Each row is followed by its class.
[-15  23  26 -11 -14  24   2   3 -19 -14  22  -4  -6 -22  -3   4  15  -3
  -9  16 -26  11   9  26  -1  -8  29   9 -16 -10 -12  18  23   7]	Z_330
[  1   7  44 -36  26  13  31  19 -73  -1  19   8  19 -58 -16   4   8  -8
   7   0 -11  16   3   1  -1 -17  17  -1  13 -24  -3   4 -14  -4]	Z_330
[-10  -6   1   7 -11   8  18 -26  11  -6   2 -18 -38  16  11  -7 -13 -12
  23  -2   4   8  11 -10 -14  16  17 -15   6  13   3  35  24   1]	Z_424
[-19  11  -5 -12 -16 -10   7 -26 -10 -11   1 -16 -32   3  -1  15  -9 -21
  18   2  -1  29 -12 -27   8   2  15 -16  45  -7  25  16  18  18]	Z_60
[  7 -34  17 -19   7 -11  -2 -24  28   9   7  10  -5  -1  41 -10 -20 -15
 -39   6   4 -28 -15 -13  -8   9 -35   8 -22 -15 -11 -29 -12 -25]	Z_424
[ 19 -36   2 -25  27   8  59 -19 -53 -28  82 -41  15 -55  49  43 -29   3
 -26 -31  -4  -9  77   6  34  -6 -39 -23 -45 -36 -17 -25   0  16]	Z_60
[  0 -28  22  -2  27  18  66  11 -18   2  26 -22 -22  -7  11   0  -8  -2
   6 -35   2 -16  47 -16 -20   7 -11  -5  -1 -36 -10  18  19 -36]	Z_424
[  1 -18  13 -39  -2 -16  21 -16 -11   7  17   2   9   3  21 -18 -23   2
 -23  11  16 -17   6  -8   8   6 -40  -4 -18 -22 -13 -17 -21 -24]	Z_352
[ -6  43 -25  34   1  33 -12   9  27  69 -20  57   7  10 -47 -10 -25 -10
  10  29 -21 -22 -46  -2  60   4  -6  22   7  24 -30  -6 -21  29]	Z_760
[-13  32 -77  77  55 -34 -16  12   1 -46 -16 -40 -23  48 -24 -70  73   9
 -35 -29   6 -16 -25  30 -35   4   9 -34   9  41  27  66 -23 -22]	Z_756
[-23 -25   0   4 -18  24  15 -21  -8   3   0  -2 -18   3   5  37   8   1
  16 -15 -15 -14   6  -8  14  -7 -22 -13  28 -28  32  12  11  16]	Z_499
[  0  13  -2  -5 -16  28  19 -10  13  12  22 -22 -29 -23  45  -5 -40 -10
  12 -17 -15 -21  24  -3 -17 -15  -7 -13  36  22  12 -22  23  -1]	Z_702
[  2  18  -8 -32 -27  32  29  10 -16  -8   5 -16 -15 -43 -16   6 -28 -10
  27   0 -16  21  42  -6  28 -25  22 -14   5 -27  -3  -8  19  36]	Z_60
[ -5  -9  19 -30  24 -31  14 -23  18  10  -5  -4  13  -4  10  -1 -13 -12
 -18   7  18 -40 -42 -28  18  -7 -43  20  21 -11  10 -29  -7 -32]	Z_183
[-16 -10  -3  80  19 -16   3 -21 -35  24  34  -8  -8  59  -2   1   6  10
 -11 -30  39  -9   6  -7 -28  48 -37 -46   2  66  -6  60   5 -28]	Z_330
[  9   6   1 -13  16   2  10  17  21 -18   9  -3  -5 -63 -47 -13   5  -1
  17  23 -25  -8  -1  15 -10 -19  15  15   8  37  -4  -7 -28  13]	Z_754
[ 21 -36 -32   5  46  25  -4  27 -15  34  21  19  27 -23  -7  21 -14   7
 -35 -33   7 -35  25  -6 -23 -44  -1  35  -6 -14   2 -30 -23  -7]	Z_756
[-25 -31  -9 -57  20  -9 -16  55   7 -25 -47 -11  -9   5 -56 -15  31  -7
  -9  22  -6  16 -73  -1  -1  51  -2  32  36  41  58  -9 -89  19]	Z_754
[ -2   2  23 -46  13  -7  12 -15 -28  -9   1   7  -9 -13  31 -15   9 -12
 -21  10   9   6 -18 -12 -14  -9  -7  -2 -13 -25  -3 -22  -5  -9]	Z_60
[  5   3  15 -48  22 -24  19 -15   1 -11  -2  -8  -8  -3   9 -20  15   8
 -27   7  20 -41 -16  18 -27   1 -58  -4 -18  -1  -1 -11 -18 -15]	Z_414
[ 11 -16  31 -21  13   4  29 -33  14  15  16  -6  -6 -14  30  -7  -9   1
 -21  14   5 -55   4  -4 -24  -4 -31  -2 -14   4 -19 -13   6 -21]	Z_424
[ 20  -6   6 -14  18   4  22 -25   7  20  10   2  -1  10  -3   2 -21  -1
  -8 -19   7 -11 -11   3 -12   2 -63   9 -13  11  -4 -31 -25  -6]	Z_265
[ 15   8  19  -2  -4 -18  -8  22   4  -2   1  -8  26 -42 -22   6   0  -8
  10  32  -6  12  -4  -4  13 -16  25  26  21  17 -18   6 -27  -4]	Z_183
[-12 -15  18   3 -18   5 -11 -10   0  -7   6 -14 -19  -1  13   0  27   7
  -7 -16   0 -13   6  -5  27  18   6  -2   1 -13  17  16  20  12]	Z_499
[ -7  -1  37 -35  15 -28  -7  10 -48  11  20  -6  15 -36   7   3  46   6
 -21  18 -14 -37   2  -7   2 -31 -36 -10   1 -60   2   1  25   1]	Z_667
[ 10  -4  18 -44  45  -6  51   6 -59   8  46 -18   5   5  -3  -8  44  17
  -9  22  20 -17  31  -9 -66 -11  54  -3 -13 -14  -5  56  14 -26]	Z_424
[-15 -20 -12 -21  16  19  -6 -12   6   5   6   0 -33  12   5  13 -31  -1
  -2 -32  12 -11 -11  -8   5  14 -16   5   8   4  28  -6 -10  13]	Z_756
[-20  -4  16  22 -21  19  -2 -38   5  -8 -11 -10 -29 -17  -5  -6  29   2
  25 -11  -4 -19  -6   8  13 -10  -4  -3  30  -5  19  22  14   9]	Z_499
[ 12 -24  17 -22  14 -24  -9 -15   4   2  -4  13  15  -9  16   8  -1   1
 -25  -6  23 -37  -9   7  -7  -7 -43   3 -11 -10  -2 -26 -10 -15]	Z_414
[  2  10  23 -28 -10  25  27   1 -21  29  28 -18  -8  -7  30  12  -2  17
   6   2  -1 -42  41  -2 -28 -26  31 -10  21  12   0   5  43  10]	Z_702
[  1   6   7  10 -17   0  26   1 -10 -14   7  -8  12 -28 -10  -7 -21  -3
  51  30  -7  19  14   9 -14 -11  16  -7   7  31 -10  27 -12 -12]	Z_352
[ 18 -14  19 -23  11 -14  -6 -11  -5  -4   0  16   8 -10  11   6   5   8
 -17   1  21 -25  10  16 -24 -18 -12  -5 -18  -4 -11 -17  -4 -13]	Z_414
[ -7   3   9   3 -22  -6 -10 -11   2 -15  14 -20 -10   6  -4  11  38   9
  -7   3 -23  -7  -5   6  -2  18  -6  -5  12  -4  20  38   3   7]	Z_499
[  7 -28  15 -45  19  20  17 -11  -8  -3   7   1   7   1   4  -2   0  16
 -26 -15  -1 -31   4   8 -16   7 -51  15 -38  -4   3 -33 -14  -9]	Z_754
[-18  -6  -5   8   9  11  10 -39   5  -4 -10 -13 -30   7 -22 -17   2  -5
  20 -18   7 -12 -21  -5  10  13 -31   2  26  23  21   7   2   4]	Z_754
[ 35 -32 -15  -8  -6 -35 -37  -2   2  45  22  -4  33  23 -33  28 -35  58
   5   9  66 -27  52 -39  33 -24  73 -34  18  21   4  18  21  20]	Z_756
[ 14   2  28   2   0   4   1  16   0   0   3   3   1 -42 -18 -13  36  14
   9  18 -11  -8  -8   7 -42 -12   2  16  13  23  -1  11 -33 -17]	Z_499
[  5  12  50   1   5  -9  15   6   1 -18  -4   3 -30 -41 -25 -12  34  10
  25  29  10   2   3  40 -52 -19   3   6  18  19 -36  24 -34 -24]	Z_414
[-15   6   8   3   6  14  25  26   5 -18   2  -2 -46 -41  20 -18 -32   1
  38   3 -14  31  22  11  38 -16  54 -11  13  -3  -7 -12  17   3]	Z_760
[ 11   4   3 -16 -34  28  -7 -11 -26   1  12 -13 -20 -29   6  19 -17  -2
  17  -9   1   8  52  21 -10 -20   7 -14  12  -4  -5   8  18  27]	Z_414
[ 11 -13  10 -41  26 -14  10  -8 -16   1  13   9   3 -12   8   3  10   7
 -25   2  26 -33   8  11 -18 -16 -17 -10  -9 -13  -5 -17 -14 -11]	Z_414
[-21   3  40 -35   2  -4   0  17 -41  -7  14   2 -33  -4  -9   9  24  16
  18   1 -12  28  10  18 -29 -12  66  21   1 -25   9  45  32   4]	Z_760
[ 26  54   4  18   0  -9 -52 -15  11  18  -5  20  22  36  -2 -25  50   2
 -13  23   4  -5 -20   1 -15 -30 114  24 -21  23 -11  18  77   1]	Z_265
[ -6  13  23 -13  -1  14 -12 -15 -12   0   6   7 -40  15 -17 -17  12 -15
  10 -24   6  28 -12  16   6  24  14   4  -2  -2  -2  10 -11  12]	Z_265
[-22 -12   9   7   6 -13   1  -1 -10  -4  16 -10 -34  -2  -5  12  11   2
  23  -8  -5  -1   2  -2 -58 -11 -43 -12  13   6  25  21  18 -18]	Z_667
[  7   3  18   8  -6   0  29  38  -2  -5  -7 -12  21 -27 -10  10 -16  -1
  31  30 -10  24   7   0  14  -2 -10  13  -1  19 -27   9 -32  -8]	Z_183
[ 10   3  34 -10  46  15  46  15 -41  -6 -21  11   4  18 -10  12  18  27
   3 -40 -16  -5   5  15 -32 -15  -2   7 -11 -23  -1  -2   6 -32]	Z_760
[-35 -17 -10   4 -10 -10   2 -27   2  17  24 -21 -43  28  31   5 -11 -13
  -9 -32  13 -24   4 -15  30  17 -20 -17  40 -12  22  14  21  18]	Z_702
[ -1 -10 -12 -44  11 -45 -35  33  -5   2 -34 -33  -6  37 -10 -63  65  29
 -90  34  68 -23   9 -13  95   9  60 -16   8 -22 -21 -20 -40  20]	Z_183
[ 13 -21  17  29 -38  29  -5 -23  27  10   1 -22   0  -8   2  24 -25   2
  14 -14  -8 -24  48  -1  28  -1  20  -2   4   0 -15  10  43  13]	Z_424
[ 11  12  -1 -37 -26  12   7  -1 -15   2   1 -40  31 -21   4  10 -13   3
  -4  13  -8 -11  25  -7  51 -24   2  16   7 -33   4  -6  24  18]	Z_183
[ 23 -37 -46  -2  26  22  30  59 -53   2 -13 -57 -26  -3 -11   2  37  50
 -67 -41  14 -16  99  16 -26 -57  -7 -25  32 -34  -5 -16 -43  17]	Z_756
[-14 -29  24 -45  12 -31   4  21  21   5 -56  -8  13  -6  -7   2  22  36
 -38  53   4 -69 -45   7  54 -18 -49 -24  39 -34   3 -35 -61  13]	Z_756
[  3  17  14  -7 -11   6   9  20  -9  -6  20 -11   8 -29  -5  -6   1   5
 -10  38 -17  26   0  19 -16  -3   3  18 -12  20 -19   9 -18  -4]	Z_330
[  4   5 -13  42  -1  33  33  20   7   0 -13  -4  -5 -35   7  -1 -32 -23
  51  -5 -21  31  14   8  43 -20   0  -4   3  13 -13 -20   5  25]	Z_265
[  9  23  24  -2  -3   7  -3  27  13  -1  18  -3 -12 -29 -17 -21   1 -10
  14   8 -20  14  -6  21  -4  10  14  13  -1  15 -14   3 -15  -5]	Z_265
[ 12  -5  23 -16  12 -17  -8 -30  -2  13   2  26  -3 -13  -6  -5   5  -4
 -13  -9  25 -27  -9   8 -33 -23 -39  11   0 -19 -15  -8  -9 -25]	Z_414
[-18 -21 -24   7  66  -4  48  18 -38  -1  32  -7  11 -15  34  -2   5 -23
  -5 -41   6 -31   6 -16  29 -11  10 -12  19 -21  23  -6   5  -5]	Z_702
[ 12  24  15   6 -26   2 -11  15  -5   6  29  -6  -7 -36 -15  10 -13   3
  41  30 -27  33  15   0 -27  -6 -19  -8   6  19  -9  20   1  -1]	Z_667
[ -3  -2  19 -14  -1   8  16  44 -23   0 -10 -15  12 -38  -1  -5   9   3
  18  38   1   5  13   7 -18 -29  17   9  16   9 -12   8 -24 -12]	Z_183
[-19 -10  33  13 -14  16  15 -29  -7   2   7 -24 -36  -1  29  -1   8 -15
  20  12   2  -3   5  -5  16  24  23  -5  18   5  -9  39  27  11]	Z_424
[ -2 -10  62 -26  26 -58 -26 -32  20  22  75   9  -1 -22  43   3  17   9
 -37  18  28 -81  -5 -15  -6 -14  66  -3  29   4  -9  -2  42 -30]	Z_702
[  5  15 -18  14  73  -3  57  20 -25 -17  17   4   6  -8  13 -26 -11  -3
  12 -38  -2 -10   3 -16  15 -10 -12 -22 -24 -31  -3   9  12 -29]	Z_756
[ -3  -5  28 -43  29 -21  33  30 -37  23  35  -1  20 -22   6  20  -6 -15
  -8   7  -1  -9  -2 -37 -12  -6 -17  25   9 -30  -2   8   1 -23]	Z_183
[  7  -1  30   9 -28  36 -20   0   1  -4   9  -5  20 -30   4  10  32  25
   6  12 -17 -36  25  24  22 -10  44  -6  -5  -3   0   9  22   4]	Z_499
[-23  -5   0   9 -38  10   6 -11 -23  -4  26 -31 -26 -25  -3  22 -20  -9
  19  -6  -9  40  37  -4  18 -21  23   2  37 -25  15  30  42  17]	Z_330
[  3 -10   1 -27   6  -8  -6 -12   2  -3  23   6 -10 -14  16 -12 -22  -4
   4  -2   3  15  -7 -10  -9  -1 -63   4 -29 -18  11 -27  -6 -20]	Z_667
[ -1 -29  23 -14  32  10  27  -6 -24  13   7   9  -2   9  28  10  -3 -14
   2 -11   7 -21  -4 -23 -61   3   8  -2   0   3  14  10  18 -33]	Z_424
[ -3 -18  13   7 -24  17   7 -12  12   8   1   6 -20 -19   8  16 -21   0
  31  -7  -5   2   8 -19  26   4 -12 -17  18   3  11  -4   3  12]	Z_499
[  2   5  22  -7 -14   2   8  27   6  -4  13 -17   3 -30  19 -16  -5   6
  18  19  -8  -3   8  16  13   4  15  -4  12  22 -11   3 -20   1]	Z_702
[ 10 -10   9  -7  11 -18  -6 -22  22  13   2  14  -3  15  -2 -16  -7  -5
 -26  -9  15 -11 -21   4  35   8 -43   2 -20 -15 -17 -33 -28  -5]	Z_265
[ 13   0  15  -3  -3  39  28  -8  30  17  36  -4 -38 -39  25 -13 -62 -21
  27 -23  -6 -20  44 -18 -35   2  18   0 -14  28 -11  -9  51 -19]	Z_424
[ 36  15  66 -25 -28  25   9  11 -34 -14  21 -36 -50 -66  11 -11  46  57
 -20   6  -9 -44 107  33 -30 -41  56 -97  39   8 -34  -7   3   6]	Z_499
[ -5   0   1 -13  22 -11   8  -9  27   3  18  13 -13 -20  -3 -12 -17  -9
   4   8  -2 -10 -23 -11  20   5 -66   5 -24  -3  -2 -32 -13  -7]	Z_667
[-35 -13  26 -13  -1  10   5  -7  -9   7  17  -2 -32  -1  24  12   1 -13
  22  -8   8 -16 -10  -1  12  11  34  -7  47   7  22  13   7  12]	Z_702
[-11 -25  10 -24  24 -12  22 -16   1   8  21   7 -12   4  44  -3 -16  -7
 -20 -17  16 -25 -11 -10  18   4 -33  -7   8 -15   1 -31 -25 -11]	Z_702
[ -7   0  48 -16   5  19  22  -1 -65  10  22  -1  -6 -38  -7 -16  56  19
  10  -4  -5 -34  15  24 -60 -15 -34 -15  -9 -14  -1  48 -13 -11]	Z_499
[ 17  14   6  25   3  -2  33  40  53   0  19   8  -9  73 -13  11  13  38
 -31  12  13 -21  79  -9  23  21 104  -9 -60  23 -72   8  59  -9]	Z_352
